Here is a tiny trained network, its code and every weight. The questions are about switching its units off for an input and a target symbol, where a switched-off unit gives its printed mean instead of its output.

import numpy as np


def w(rows, s, z=0):
    codes = np.array(rows[::2]) - 128.0
    scale = np.full(codes.shape[1], s)
    scale[-1] = z or s
    return codes * scale


def f(y):
    return y / 2 * (1 + np.tanh(0.7978845608 * (y + 0.044715 * y**3)))


def softmax(a):
    e = np.exp(a - a.max(-1, keepdims=True))
    return e / e.sum(-1, keepdims=True)


def log_softmax(a):
    a = a - a.max(-1, keepdims=True)
    return a - np.log(np.exp(a).sum(-1, keepdims=True))


def net(x, mask):
    ids = ['ΓΔΛαεθφ'.index(c) for c in x.split()]
    T = len(ids)
    res = E[ids] + P[:T]
    u = 0
    for l in range(2):
        q, k, v = (res @ M[l].T for M in (Q, K, V))
        z = softmax(np.where(np.tri(T) > 0, q @ k.T / 2**0.5, -1e9)) @ v
        res = res + np.where(mask[u], z, O[l][:, -1]) @ O[l][:, :-1]
        u += 1
        y = f(res @ A[l][:, :-1].T + A[l][:, -1])
        res = res + np.where(mask[u : u + 4], y, B[l][:, -1]) @ B[l][:, :-1]
        u += 4
    return log_softmax(res[-1] @ U[:, :-1].T + U[:, -1])


Q, K, V, O, A, B = {}, {}, {}, {}, {}, {}
E = w([
[58,115,112,179,66,99],'Γ',
[54,144,100,172,71,120],'Δ',
[29,145,40,211,37,114],'Λ',
[170,99,146,125,1,161],'α',
[174,124,234,69,167,172],'ε',
[68,100,136,39,190,138],'θ',
[97,183,213,73,204,160],'φ',
],0.014)
P = w([
[92,58,181,151,187,66],'0',
[63,142,138,111,68,127],'1',
[70,132,118,64,65,144],'2',
[119,166,106,101,76,126],'3',
[143,160,74,80,86,145],'4',
[161,178,87,80,105,151],'5',
[122,251,96,107,123,141],'6',
[123,254,140,125,139,146],'7',
[149,197,149,158,133,127],'8',
],0.0079)
Q[0] = w([
[31,107,206,19,146,254],'0.h0',
[95,154,89,142,26,124],'0.h0',
],0.0065)
K[0] = w([
[141,3,221,121,225,55],'0.h0',
[210,244,111,7,177,199],'0.h0',
],0.0073)
V[0] = w([
[230,147,208,110,150,179],'0.h0',
[179,2,109,137,81,86],'0.h0',
],0.0097)
O[0] = w([
[253,32,110,198,131,55,60],'0.h0',
[105,19,241,141,123,200,1],'0.h0',
],0.0082,0.0042)
A[0] = w([
[87,140,168,1,229,132,254],'0.n0',
[147,165,86,70,114,139,115],'0.n1',
[97,165,114,144,119,189,101],'0.n2',
[161,95,206,77,251,138,83],'0.n3',
],0.0073,0.0047)
B[0] = w([
[185,195,146,180,211,34,254],'0.n0',
[147,221,137,71,161,123,176],'0.n1',
[36,72,152,128,186,166,190],'0.n2',
[2,75,47,115,247,49,160],'0.n3',
],0.0068,0.0086)
Q[1] = w([
[98,117,103,124,230,3],'1.h0',
[152,17,116,68,191,136],'1.h0',
],0.0071)
K[1] = w([
[64,3,212,220,211,147],'1.h0',
[148,63,197,78,120,212],'1.h0',
],0.005)
V[1] = w([
[184,165,254,124,81,127],'1.h0',
[192,170,124,79,182,62],'1.h0',
],0.0062)
O[1] = w([
[111,99,131,51,95,2,3],'1.h0',
[114,114,40,46,134,138,157],'1.h0',
],0.0087,0.006)
A[1] = w([
[242,222,184,184,241,68,7],'1.n0',
[145,249,116,135,176,159,98],'1.n1',
[237,85,45,145,164,35,250],'1.n2',
[134,171,134,98,222,253,62],'1.n3',
],0.0048,0.0016)
B[1] = w([
[138,129,161,114,2,139,225],'1.n0',
[125,154,94,135,127,187,255],'1.n1',
[173,80,86,132,99,20,186],'1.n2',
[135,48,68,192,161,192,205],'1.n3',
],0.0093)
U = w([
[88,159,187,114,141,19,98],'Γ',
[101,174,178,45,186,92,101],'Δ',
[97,108,95,128,228,154,40],'Λ',
[167,117,183,168,17,167,250],'α',
[199,65,112,255,134,90,90],'ε',
[81,146,134,19,56,142,166],'θ',
[148,173,80,54,87,70,96],'φ',
],0.0051,0.0022)

Each question gives the input, a string of symbols that net reads in full, and the target symbol t.
The units are the heads (2 rows each of Q, K, V and O) and the neurons (one row each of A and B). Each row of codes is followed by its name. A weight is (code - 128) times the scale printed after its matrix; where a second scale follows, it is the last column's (O, A, B and U).
mask holds one flag per unit, layer by layer, with each layer's heads first. A switched-off unit (its flag False) gives its mean, the last column of its rows in O or B, instead of its output. The means were averaged over made-up inputs and are rounded, as every weight is.
A unit's drop is (log p(t) with every unit on - log p(t) with that unit switched off) / (log p(t) with every unit on - log p(t) with every unit switched off).
The circuit of an input: a set's keep is (log p(t) with only the set's units on - log p(t) with every unit switched off) / (log p(t) with every unit on - log p(t) with every unit switched off). Starting from all 10 units, units are removed one at a time, each time the one whose removal leaves the highest keep (on an exact tie, the one counted first), for as long as the keep stays at least 0.8.
units of the circuit, in order: the units of the circuit, biggest drop first
most important unit: the unit with the biggest drop
top k neurons: the k neurons with the biggest drops, biggest first
top k neurons in layer l: the k neurons of layer l with the biggest drops, biggest first
drop when u is switched off: that unit's drop, to one decimal
input Λ α α φ, target α: units of the circuit, in order -> [1.n0 0.n0 1.h0]
input Λ θ θ α, target θ: units of the circuit, in order -> [0.n0 1.h0 0.h0]
input θ α φ, target Λ: top neuron in layer 1 -> [1.n3]
input ε Λ α, target ε: top 2 neurons in layer 1 -> [1.n0 1.n2]
input φ Λ Λ Γ φ ε, target φ: top 2 neurons -> [0.n2 1.n2]
input φ φ Λ θ Λ Λ Δ, target Λ: units of the circuit, in order -> [1.n0 1.h0 0.h0 1.n2]
input Λ Λ Δ, target Λ: units of the circuit, in order -> [0.h0 0.n2 1.n3 1.n0]
input α ε θ θ, target Γ: units of the circuit, in order -> [0.h0 1.h0 0.n0]
input α φ Γ, target φ: top 2 neurons -> [0.n2 1.n3]
input α Λ θ Γ ε φ Γ Γ ε, target Γ: units of the circuit, in order -> [1.h0 0.h0 0.n3 0.n0]
input Λ Γ Λ Λ θ α Λ θ, target α: top 3 neurons in layer 0 -> [0.n0 0.n2 0.n1]
input ε φ Λ Λ α Λ Λ Γ φ, target ε: top 3 neurons -> [0.n3 1.n2 0.n1]
input Δ θ α Λ, target θ: units of the circuit, in order -> [0.n0 0.h0 1.h0]
input θ φ Γ θ α ε, target Λ: most important unit -> 0.n3
input φ Λ Γ Λ Λ Λ Γ ε θ, target φ: units of the circuit, in order -> [0.h0 1.h0 0.n0 1.n2]
input Λ Γ θ Λ θ φ Λ, target φ: top 2 neurons in layer 0 -> [0.n0 0.n3]
input φ φ ε, target φ: units of the circuit, in order -> [0.h0 1.h0 1.n2]
input Γ Λ φ Λ, target φ: units of the circuit, in order -> [0.h0 1.n3]
input φ α Λ θ, target φ: units of the circuit, in order -> [0.h0 1.h0 1.n2]
input φ φ Λ Δ, target φ: top 2 neurons -> [0.n2 1.n3]
input φ α Λ Λ Λ φ, target φ: top 2 neurons in layer 0 -> [0.n3 0.n0]
input ε α Γ, target ε: top neuron in layer 1 -> [1.n0]
input Λ θ φ ε Δ Δ Λ θ, target α: top 3 neurons -> [1.n0 0.n2 0.n0]
input φ Λ Λ Δ Λ, target Λ: top 3 neurons -> [1.n0 1.n3 0.n2]
input θ Γ ε Δ φ θ ε, target Λ: top 3 neurons in layer 1 -> [1.n3 1.n1 1.n2]
input Λ α Δ ε, target α: top 2 neurons in layer 0 -> [0.n0 0.n2]
input θ θ Δ Γ Δ θ φ, target Λ: top 3 neurons in layer 1 -> [1.n3 1.n1 1.n2]
input α Λ Δ θ, target Γ: top neuron -> [0.n0]
input Λ α φ Λ φ θ φ α, target φ: top 2 neurons in layer 0 -> [0.n0 0.n1]
input Δ ε Λ Γ φ φ Δ, target φ: drop when 1.n2 is switched off -> 0.1
